Here is a tiny trained network, its code and every weight. The questions are about switching its units off for an input and a target symbol, where a switched-off unit gives its printed mean instead of its output.

import numpy as np


def w(rows, s, z=0):
    codes = np.array(rows[::2]) - 128.0
    scale = np.full(codes.shape[1], s)
    scale[-1] = z or s
    return codes * scale


def f(y):
    return y / 2 * (1 + np.tanh(0.7978845608 * (y + 0.044715 * y**3)))


def softmax(a):
    e = np.exp(a - a.max(-1, keepdims=True))
    return e / e.sum(-1, keepdims=True)


def log_softmax(a):
    a = a - a.max(-1, keepdims=True)
    return a - np.log(np.exp(a).sum(-1, keepdims=True))


def net(x, mask):
    ids = ['αβγεζμξσφψω'.index(c) for c in x.split()]
    T = len(ids)
    res = E[ids] + P[:T]
    u = 0
    for l in range(3):
        q, k, v = (res @ M[l].T for M in (Q, K, V))
        z = softmax(np.where(np.tri(T) > 0, q @ k.T / 2**0.5, -1e9)) @ v
        res = res + np.where(mask[u], z, O[l][:, -1]) @ O[l][:, :-1]
        u += 1
        y = f(res @ A[l][:, :-1].T + A[l][:, -1])
        res = res + np.where(mask[u : u + 4], y, B[l][:, -1]) @ B[l][:, :-1]
        u += 4
    return log_softmax(res[-1] @ U[:, :-1].T + U[:, -1])


Q, K, V, O, A, B = {}, {}, {}, {}, {}, {}
E = w([
[93,121,183,198,131,110,135,161,8],'α',
[59,120,94,149,191,106,87,119,92],'β',
[49,134,151,103,145,110,196,66,105],'γ',
[119,177,76,139,191,134,111,104,104],'ε',
[171,155,82,116,116,127,56,200,132],'ζ',
[76,132,72,115,63,57,132,117,90],'μ',
[156,132,140,192,164,152,92,178,150],'ξ',
[189,149,115,140,94,135,196,132,127],'σ',
[65,173,152,157,154,152,154,146,154],'φ',
[107,127,162,106,80,139,124,236,181],'ψ',
[172,21,90,217,118,103,128,118,132],'ω',
],0.017)
P = w([
[187,122,131,110,114,160,111,109,94],'0',
[181,121,136,106,135,139,83,78,138],'1',
[86,143,90,85,54,209,122,85,64],'2',
[141,155,123,180,150,64,202,239,150],'3',
[154,104,120,205,154,130,122,95,212],'4',
[54,152,78,171,57,176,145,79,136],'5',
[92,159,106,152,166,38,196,226,159],'6',
[175,95,96,188,169,133,91,70,254],'7',
],0.0082)
Q[0] = w([
[223,98,177,55,187,72,113,101,151],'0.h1',
[146,99,130,122,77,254,68,90,131],'0.h1',
],0.0074)
K[0] = w([
[120,129,152,27,112,146,56,81,51],'0.h1',
[221,146,222,120,102,176,93,255,133],'0.h1',
],0.0079)
V[0] = w([
[51,232,113,64,161,106,168,94,4],'0.h1',
[53,45,133,97,194,103,169,50,130],'0.h1',
],0.0043)
O[0] = w([
[174,178,180,213,91,43,117,2,140,251],'0.h1',
[108,108,132,120,184,44,195,59,208,77],'0.h1',
],0.0081,0.0014)
A[0] = w([
[46,214,96,124,3,65,216,114,37,173],'0.n1',
[151,154,144,46,89,98,137,170,178,255],'0.n2',
[47,231,106,178,173,131,104,112,157,229],'0.n3',
[233,106,50,45,86,156,20,190,46,193],'0.n4',
],0.0056,0.0014)
B[0] = w([
[102,166,115,98,115,128,74,190,180,254],'0.n1',
[118,94,177,254,84,85,190,108,114,143],'0.n2',
[105,181,121,84,169,138,100,148,171,182],'0.n3',
[49,166,127,188,125,149,137,90,128,174],'0.n4',
],0.0086,0.0066)
Q[1] = w([
[109,182,87,253,128,179,60,195,6],'1.h1',
[174,241,154,21,211,41,142,232,126],'1.h1',
],0.003)
K[1] = w([
[239,73,66,136,159,57,134,167,145],'1.h1',
[126,253,117,10,79,138,30,101,147],'1.h1',
],0.0039)
V[1] = w([
[225,60,143,60,5,195,153,2,62],'1.h1',
[73,177,40,8,33,182,155,124,224],'1.h1',
],0.0029)
O[1] = w([
[93,148,94,112,97,156,254,224,17,2],'1.h1',
[138,183,117,55,101,63,90,129,166,114],'1.h1',
],0.0076,0.0038)
A[1] = w([
[205,180,145,168,130,229,142,77,204,253],'1.n1',
[167,23,79,177,76,167,86,112,225,236],'1.n2',
[167,3,218,233,158,171,107,101,74,187],'1.n3',
[77,174,66,94,120,184,197,210,113,102],'1.n4',
],0.0056,0.0027)
B[1] = w([
[129,185,99,143,96,201,173,185,132,213],'1.n1',
[53,79,85,130,96,105,166,254,121,237],'1.n2',
[112,57,202,105,145,252,108,113,33,254],'1.n3',
[91,28,110,59,196,112,221,163,100,159],'1.n4',
],0.0081,0.0045)
Q[2] = w([
[194,1,125,92,141,124,209,58,76],'2.h1',
[70,99,94,68,76,198,123,121,102],'2.h1',
],0.0093)
K[2] = w([
[119,148,191,127,102,123,144,89,1],'2.h1',
[179,92,159,221,68,134,168,197,111],'2.h1',
],0.0086)
V[2] = w([
[186,196,171,78,178,220,192,141,188],'2.h1',
[160,150,7,161,253,145,73,77,66],'2.h1',
],0.0069)
O[2] = w([
[156,196,184,66,109,192,156,182,254,32],'2.h1',
[239,132,85,187,186,113,81,163,207,4],'2.h1',
],0.0098,0.0036)
A[2] = w([
[207,249,156,62,132,207,64,230,191,42],'2.n1',
[187,1,55,139,158,149,226,106,59,255],'2.n2',
[70,85,232,161,127,114,217,97,61,167],'2.n3',
[245,122,101,194,219,85,46,201,177,76],'2.n4',
],0.0054,0.0042)
B[2] = w([
[210,74,151,61,141,68,68,165,95,205],'2.n1',
[123,203,180,81,174,73,184,156,97,194],'2.n2',
[129,136,124,115,80,96,77,32,114,253],'2.n3',
[96,2,111,113,100,166,221,25,140,188],'2.n4',
],0.0072,0.012)
U = w([
[138,143,209,163,193,157,57,81,112,104],'α',
[63,80,87,200,185,151,162,76,190,63],'β',
[106,246,174,175,156,110,176,55,231,227],'γ',
[191,71,104,57,107,96,106,101,145,85],'ε',
[126,170,18,202,113,199,95,149,140,187],'ζ',
[152,180,2,170,86,33,69,121,122,166],'μ',
[103,101,76,100,162,218,72,209,131,114],'ξ',
[187,221,56,85,89,170,227,152,106,255],'σ',
[153,184,164,40,139,87,87,200,143,116],'φ',
[89,108,107,62,72,199,145,90,138,61],'ψ',
[90,106,101,97,214,66,219,198,96,129],'ω',
],0.0052,0.0048)

Each question gives the input, a string of symbols that net reads in full, and the target symbol t.
The units are the heads (2 rows each of Q, K, V and O) and the neurons (one row each of A and B). Each row of codes is followed by its name. A weight is (code - 128) times the scale printed after its matrix; where a second scale follows, it is the last column's (O, A, B and U).
mask holds one flag per unit, layer by layer, with each layer's heads first. A switched-off unit (its flag False) gives its mean, the last column of its rows in O or B, instead of its output. The means were averaged over made-up inputs and are rounded, as every weight is.
A unit's drop is (log p(t) with every unit on - log p(t) with that unit switched off) / (log p(t) with every unit on - log p(t) with every unit switched off).
The circuit of an input: a set's keep is (log p(t) with only the set's units on - log p(t) with every unit switched off) / (log p(t) with every unit on - log p(t) with every unit switched off). Starting from the 12 units with the biggest drops (on a tie, the unit counted first), units are removed one at a time, each time the one whose removal leaves the highest keep (on an exact tie, the one counted first), for as long as the keep stays at least 0.8.
circuit, biggest first: the units of the circuit, biggest drop first
unit that matters most: the unit with the biggest drop
k most important neurons: the k neurons with the biggest drops, biggest first
k most important neurons of layer l: the k neurons of layer l with the biggest drops, biggest first
input α γ ψ ψ, target γ: unit that matters most => 0.h1
input σ ψ ψ γ ω α, target ω: circuit, biggest first => [0.h1; 1.n4; 2.n2]
input μ ξ α, target ξ: circuit, biggest first => [0.h1; 2.h1; 2.n3]
input ξ ψ μ, target ψ: circuit, biggest first => [2.h1; 0.n2]
input μ ξ α ξ α β, target ξ: circuit, biggest first => [0.h1; 2.n3]
input ψ ξ ψ α μ γ σ, target γ: circuit, biggest first => [0.h1; 2.n1]
input ψ φ ψ ξ, target φ: circuit, biggest first => [2.h1; 2.n1; 0.n3]
input β ε α μ α φ ξ, target φ: circuit, biggest first => [2.h1; 0.n3; 2.n1]
input φ ε ε γ, target γ: 2 most important neurons => [0.n1; 1.n3]
input ψ α ε β μ α σ φ, target φ: circuit, biggest first => [0.n3; 2.h1; 2.n1]
input μ α α ψ, target μ: 2 most important neurons of layer 2 => [2.n3; 2.n4]
input α α α ω ξ, target ξ: 2 most important neurons => [1.n1; 0.n2]
input φ ζ α, target φ: 3 most important neurons => [0.n1; 0.n4; 1.n3]
input α ε μ, target μ: 2 most important neurons => [0.n1; 1.n3]
input μ ψ ζ α μ α φ, target φ: unit that matters most => 0.n3
input α ε α, target ε: 2 most important neurons => [0.n1; 2.n4]
input ψ ω ε, target ω: 4 most important neurons => [1.n4; 2.n2; 0.n1; 1.n2]
input μ α ψ α α ψ ψ β, target β: 4 most important neurons => [0.n3; 1.n3; 0.n2; 2.n4]
input σ ε μ ε ω, target ω: 2 most important neurons of layer 1 => [1.n2; 1.n3]
input α ψ α ξ, target ξ: unit that matters most => 0.n2
input α μ ψ α ω ζ, target ω: 3 most important neurons => [1.n4; 2.n2; 1.n2]
input α ζ α α α ε ψ, target ε: 3 most important neurons of layer 0 => [0.n2; 0.n3; 0.n4]
input ζ μ α α ε ε α, target ε: 2 most important neurons => [2.n4; 0.n3]
input φ μ ψ α α β ψ, target β: 2 most important neurons => [0.n2; 2.n4]
input α ξ β ψ ω μ, target ω: 2 most important neurons => [1.n4; 1.n2]
input α ψ μ ξ β ψ α, target β: 2 most important neurons => [0.n3; 2.n4]
input α ψ α, target ψ: most important neuron => [0.n1]
